[[123 120 136 124]
 [103 122 133 129]
 [119 110 124 129]
 [116 134 147 110]]
=>
[[122 133]
 [110 124]]

[[105 117 141 145 106]
 [143 134 120 115 140]
 [155 146 112 108 153]
 [132 129 126 124 131]]
=>
[[134 120]
 [146 112]]

[[102 147 131]
 [ 99 153 122]
 [ 98 154 152]
 [136 123 140]]
=>
[[153 122]
 [154 152]]

[[146 112 156 137 139]
 [142 117 135 117 134]
 [158 122 149 114 130]
 [112 116 118 124 145]]
=>
[[117 135]
 [122 149]]

[[151 105 133]
 [150 119 121]
 [119 140 135]
 [118 142 125]]
=>
[[119 121]
 [140 135]]

[[111 124 112]
 [109 128 112]
 [110 127 113]
 [152 129 146]]
=>
[[128 112]
 [127 113]]

[[138 149 131 100]
 [142 106 122 145]
 [142 147 125 111]
 [115 112 138 155]]
=>
[[106 122]
 [147 125]]

[[149 121 122 106]
 [149 122 126 114]
 [106 135 130 143]
 [ 99 136 120 130]]
=>
[[122 126]
 [135 130]]

[[105 142 131]
 [121 147 131]
 [144 141 138]]
=>
[[147 131]
 [141 138]]
---
[[143 114 141]
 [116 132 121]
 [127 121 132]
 [155 111 140]
 [134 122 130]]
=>
[[143 114]
 [116 132]
 [127 121]]

[[127 112 102 120]
 [123 113 102 117]
 [132 108 117 134]
 [119 134 125 108]
 [112 126 150 106]]
=>
[[127 112]
 [123 113]
 [132 108]]

[[154 131 128 128]
 [156 139 127 125]
 [153 141 126 129]]
=>
[[154 131]
 [156 139]
 [153 141]]

[[141 112]
 [117 142]
 [132 122]
 [147 103]]
=>
[[141 112]
 [117 142]
 [132 122]]

[[136 112 151]
 [122 143 112]
 [122 139 107]
 [128 127 129]]
=>
[[136 112]
 [122 143]
 [122 139]]

[[125 105 126 117]
 [122 122 125 132]
 [128 114 134 122]
 [124 117 124 153]
 [121 132 120 100]]
=>
[[125 105]
 [122 122]
 [128 114]]

[[120 121 125 135 124]
 [128 128 124 125 128]
 [154 151 137 106 145]
 [119 120 122 133 123]]
=>
[[120 121]
 [128 128]
 [154 151]]

[[126 119]
 [140 137]
 [106 101]
 [111 116]]
=>
[[126 119]
 [140 137]
 [106 101]]
---
[[133 122 109 106 109 116 108 112 143 138 141 131 113]
 [122 120 136 132 134 119 130 117 137 124 130 132 124]
 [122 129 150 153 149 135 150 140 114 120 116 128 140]
 [134 120 109 106 109 114 107 111 146 141 145 135 111]
 [123 131 149 153 149 137 150 142 114 121 117 129 141]]
=>
[[113 133 122 109 106 109 116 108 112 143 138 141 131]
 [124 122 120 136 132 134 119 130 117 137 124 130 132]
 [140 122 129 150 153 149 135 150 140 114 120 116 128]
 [111 134 120 109 106 109 114 107 111 146 141 145 135]
 [141 123 131 149 153 149 137 150 142 114 121 117 129]]

[[130 125 145 125 142 121]
 [130 146 120 124 119 132]
 [124 129 114 130 117 128]
 [131 128 121 120 130 129]
 [128 139 128 144 149 136]
 [122 130 129 125 127 123]
 [143 128 125 125 137 122]]
=>
[[121 130 125 145 125 142]
 [132 130 146 120 124 119]
 [128 124 129 114 130 117]
 [129 131 128 121 120 130]
 [136 128 139 128 144 149]
 [123 122 130 129 125 127]
 [122 143 128 125 125 137]]

[[140 121 123 117 138 133 126 131]
 [137 124 135 132 115 133 131 134]
 [137 143 133 121 129 127 127 128]
 [136 120 133 116 132 125 127 132]
 [120  99 129 125 132 126 131 131]
 [126 134 126 137 130 130 128 132]
 [121 135 135 124 128 126 130 123]
 [133 122 145 122 133 129 130 128]]
=>
[[131 140 121 123 117 138 133 126]
 [134 137 124 135 132 115 133 131]
 [128 137 143 133 121 129 127 127]
 [132 136 120 133 116 132 125 127]
 [131 120  99 129 125 132 126 131]
 [132 126 134 126 137 130 130 128]
 [123 121 135 135 124 128 126 130]
 [128 133 122 145 122 133 129 130]]

[[134 132 107 113 124 130 123 118 122 142 101 127 122 141 116 130]
 [122 132 117 118 126 127 124 127 123 136 114 123 128 136 119 124]
 [130 133 110 108 122 129 125 120 119 138 109 126 129 142 118 127]]
=>
[[130 134 132 107 113 124 130 123 118 122 142 101 127 122 141 116]
 [124 122 132 117 118 126 127 124 127 123 136 114 123 128 136 119]
 [127 130 133 110 108 122 129 125 120 119 138 109 126 129 142 118]]

[[151 145 129 136 133]
 [106 111 120 114 137]
 [113 114 120 113 143]
 [127 125 119 118 148]
 [143 143 131 142 120]
 [147 145 133 145 119]
 [108 112 120 115 138]
 [110 113 120 115 139]]
=>
[[133 151 145 129 136]
 [137 106 111 120 114]
 [143 113 114 120 113]
 [148 127 125 119 118]
 [120 143 143 131 142]
 [119 147 145 133 145]
 [138 108 112 120 115]
 [139 110 113 120 115]]

[[133 118 129 137 118 140]
 [140 146 147 115 113 116]
 [126 139 127 117 139 121]
 [112 131 121 130 141 139]
 [125 109 139 133 113 140]
 [116 132 120 118 137 134]
 [149 114 117 141 121 112]
 [124 140 133 111 110 140]
 [112 136 111 122 141 130]
 [128 138 123 111 135 152]
 [118 121 125 143 109 139]
 [138 110 148 121 144 129]]
=>
[[140 133 118 129 137 118]
 [116 140 146 147 115 113]
 [121 126 139 127 117 139]
 [139 112 131 121 130 141]
 [140 125 109 139 133 113]
 [134 116 132 120 118 137]
 [112 149 114 117 141 121]
 [140 124 140 133 111 110]
 [130 112 136 111 122 141]
 [152 128 138 123 111 135]
 [139 118 121 125 143 109]
 [129 138 110 148 121 144]]

[[150  99 103]
 [117 143 149]
 [108 155 140]
 [151 117 140]
 [132 132 140]
 [119 140 146]]
=>
[[103 150  99]
 [149 117 143]
 [140 108 155]
 [140 151 117]
 [140 132 132]
 [146 119 140]]

[[141 134 141 126 124]
 [143 135 149 123 127]
 [148 136 153 127 124]
 [136 131 139 127 127]]
=>
[[124 141 134 141 126]
 [127 143 135 149 123]
 [124 148 136 153 127]
 [127 136 131 139 127]]
